Below is a small trained network, with its code and all its weights. Each question gives an input and a target symbol and asks what happens when units are switched off, that is, made to give their printed mean instead of their output.

import numpy as np


def w(rows, s, z=0):
    codes = np.array(rows[::2]) - 128.0
    scale = np.full(codes.shape[1], s)
    scale[-1] = z or s
    return codes * scale


def f(y):
    return np.maximum(y, 0)


def softmax(a):
    e = np.exp(a - a.max(-1, keepdims=True))
    return e / e.sum(-1, keepdims=True)


def log_softmax(a):
    a = a - a.max(-1, keepdims=True)
    return a - np.log(np.exp(a).sum(-1, keepdims=True))


def net(x, mask):
    ids = ['ΓΔΛΠΣΦαβεζηθμξτψ'.index(c) for c in x.split()]
    T = len(ids)
    res = E[ids] + P[:T]
    r = res
    for j in range(2):
        rows = slice(2 * j, 2 * j + 2)
        q, k, v = (r @ M[0][rows].T for M in (Q, K, V))
        z = softmax(np.where(np.tri(T) > 0, q @ k.T / 2**0.5, -1e9)) @ v
        o = O[0][rows]
        res = res + np.where(mask[j], z, o[:, -1]) @ o[:, :-1]
    y = f(res @ A[0][:, :-1].T + A[0][:, -1])
    res = res + np.where(mask[2:10], y, B[0][:, -1]) @ B[0][:, :-1]
    return log_softmax(res[-1] @ U[:, :-1].T + U[:, -1])


Q, K, V, O, A, B = {}, {}, {}, {}, {}, {}
E = w([
[145,196,123,78,124],'Γ',
[153,221,154,191,203],'Δ',
[77,81,163,8,118],'Λ',
[144,184,141,100,116],'Π',
[126,188,172,135,92],'Σ',
[151,141,151,118,120],'Φ',
[181,121,117,56,132],'α',
[134,195,165,73,29],'β',
[109,205,89,108,84],'ε',
[102,177,82,127,220],'ζ',
[159,168,147,99,124],'η',
[129,122,108,119,108],'θ',
[72,185,114,29,69],'μ',
[232,86,129,152,59],'ξ',
[149,199,151,152,164],'τ',
[154,146,143,104,120],'ψ',
],0.016)
P = w([
[39,196,2,122,107],'0',
[173,163,166,154,153],'1',
[165,171,153,125,132],'2',
[167,176,146,107,104],'3',
[163,181,129,90,109],'4',
[169,183,121,79,102],'5',
[171,188,118,68,97],'6',
[182,194,108,54,107],'7',
],0.0092)
Q[0] = w([
[102,141,157,197,138],'head 1',
[86,50,197,112,113],'head 1',
[87,63,144,181,147],'head 2',
[87,31,122,248,84],'head 2',
],0.016)
K[0] = w([
[163,125,131,165,131],'head 1',
[106,145,213,124,190],'head 1',
[181,123,253,139,123],'head 2',
[209,73,205,140,116],'head 2',
],0.014)
V[0] = w([
[227,130,29,110,124],'head 1',
[205,2,106,183,180],'head 1',
[124,218,115,211,229],'head 2',
[87,155,215,186,26],'head 2',
],0.0094)
O[0] = w([
[107,87,203,205,69,215],'head 1',
[208,85,124,125,167,2],'head 1',
[116,104,6,227,159,154],'head 2',
[184,211,89,129,125,68],'head 2',
],0.015,0.0096)
A[0] = w([
[174,200,45,130,148,217],'neuron 1',
[144,146,2,93,67,183],'neuron 2',
[72,160,90,143,158,180],'neuron 3',
[127,124,147,64,174,76],'neuron 4',
[130,211,232,126,169,104],'neuron 5',
[131,106,107,219,160,92],'neuron 6',
[81,126,118,110,149,253],'neuron 7',
[49,66,215,84,115,81],'neuron 8',
],0.01,0.0033)
B[0] = w([
[182,168,254,103,136,162],'neuron 1',
[190,144,197,104,147,175],'neuron 2',
[174,98,51,94,107,179],'neuron 3',
[222,135,155,161,219,137],'neuron 4',
[122,66,58,59,125,183],'neuron 5',
[164,50,158,65,136,177],'neuron 6',
[125,131,146,176,201,170],'neuron 7',
[126,158,119,143,226,249],'neuron 8',
],0.0074,0.019)
U = w([
[102,204,86,191,142,123],'Γ',
[204,161,108,118,181,60],'Δ',
[136,139,123,35,175,75],'Λ',
[123,195,96,153,124,131],'Π',
[187,254,140,171,164,130],'Σ',
[127,166,116,125,132,91],'Φ',
[35,151,232,186,199,66],'α',
[112,124,137,36,64,50],'β',
[113,195,104,160,116,148],'ε',
[108,117,70,141,155,174],'ζ',
[113,184,96,153,129,120],'η',
[120,169,124,134,138,84],'θ',
[64,144,83,34,93,128],'μ',
[133,81,223,54,43,253],'ξ',
[170,181,97,139,159,126],'τ',
[122,174,113,142,138,105],'ψ',
],0.0057,0.0061)

Each question gives the input, a string of symbols that net reads in full, and the target symbol t.
The units are the heads (2 rows each of Q, K, V and O) and the neurons (one row each of A and B). Each row of codes is followed by its name. A weight is (code - 128) times the scale printed after its matrix; where a second scale follows, it is the last column's (O, A, B and U).
mask holds one flag per unit, heads first, then neurons. A switched-off unit (its flag False) gives its mean, the last column of its rows in O or B, instead of its output. The means were averaged over made-up inputs and are rounded, as every weight is.
A unit's drop is (log p(t) with every unit on - log p(t) with that unit switched off) / (log p(t) with every unit on - log p(t) with every unit switched off).
The circuit of an input: a set's keep is (log p(t) with only the set's units on - log p(t) with every unit switched off) / (log p(t) with every unit on - log p(t) with every unit switched off). Starting from all 10 units, units are removed one at a time, each time the one whose removal leaves the highest keep (on an exact tie, the one counted first), for as long as the keep stays at least 0.8.
circuit, biggest first: the units of the circuit, biggest drop first
k most important neurons: the k neurons with the biggest drops, biggest first
heads that matter: for each layer, one digit per head in row order, 1 if its drop is at least 0.15 and else 0, layers parted by /
input ξ τ α ψ α Γ, target ξ: heads that matter -> 11
input α α τ Δ ξ ξ Σ Γ, target α: heads that matter -> 01
input Σ Σ α β τ, target Σ: circuit, biggest first -> [head 2; neuron 1]
input Σ τ μ τ ψ ζ, target Σ: circuit, biggest first -> [head 2; neuron 1; head 1]
input ξ Σ μ, target μ: circuit, biggest first -> [head 2; neuron 5; head 1; neuron 1]
input ξ ζ ψ, target ζ: heads that matter -> 01
input α α α α Σ θ, target α: circuit, biggest first -> [head 2; neuron 8; neuron 3]
input α α α ε μ ε, target α: circuit, biggest first -> [head 2; neuron 8; head 1]
input ζ α μ ζ α μ, target ζ: circuit, biggest first -> [head 2]
input α ζ μ, target α: heads that matter -> 01
input Λ α τ μ α μ Λ α, target Λ: circuit, biggest first -> [head 2; neuron 5; neuron 8; neuron 4]
input ζ Π α α ζ α ε, target ζ: 4 most important neurons -> [neuron 3; neuron 6; neuron 1; neuron 7]
input Σ β ξ ξ Σ Γ, target Σ: circuit, biggest first -> [head 2; neuron 1]
input α α Δ Λ Λ Σ, target α: 3 most important neurons -> [neuron 8; neuron 3; neuron 6]
input Λ α α, target Λ: heads that matter -> 11
input α α ψ θ, target α: heads that matter -> 01
input ξ α ζ, target ζ: circuit, biggest first -> [head 2; neuron 6]
input ζ Σ Σ μ Λ ζ ξ ξ, target ζ: circuit, biggest first -> [head 2]
input Σ Σ α α β β η, target Σ: heads that matter -> 01
input α α α Σ ζ α α η, target α: circuit, biggest first -> [head 2; neuron 8; neuron 3]
input ξ ξ τ β ξ μ, target μ: circuit, biggest first -> [neuron 5; head 2; head 1; neuron 1]
input Σ α Λ, target Σ: heads that matter -> 11
input μ β α ψ, target μ: heads that matter -> 11
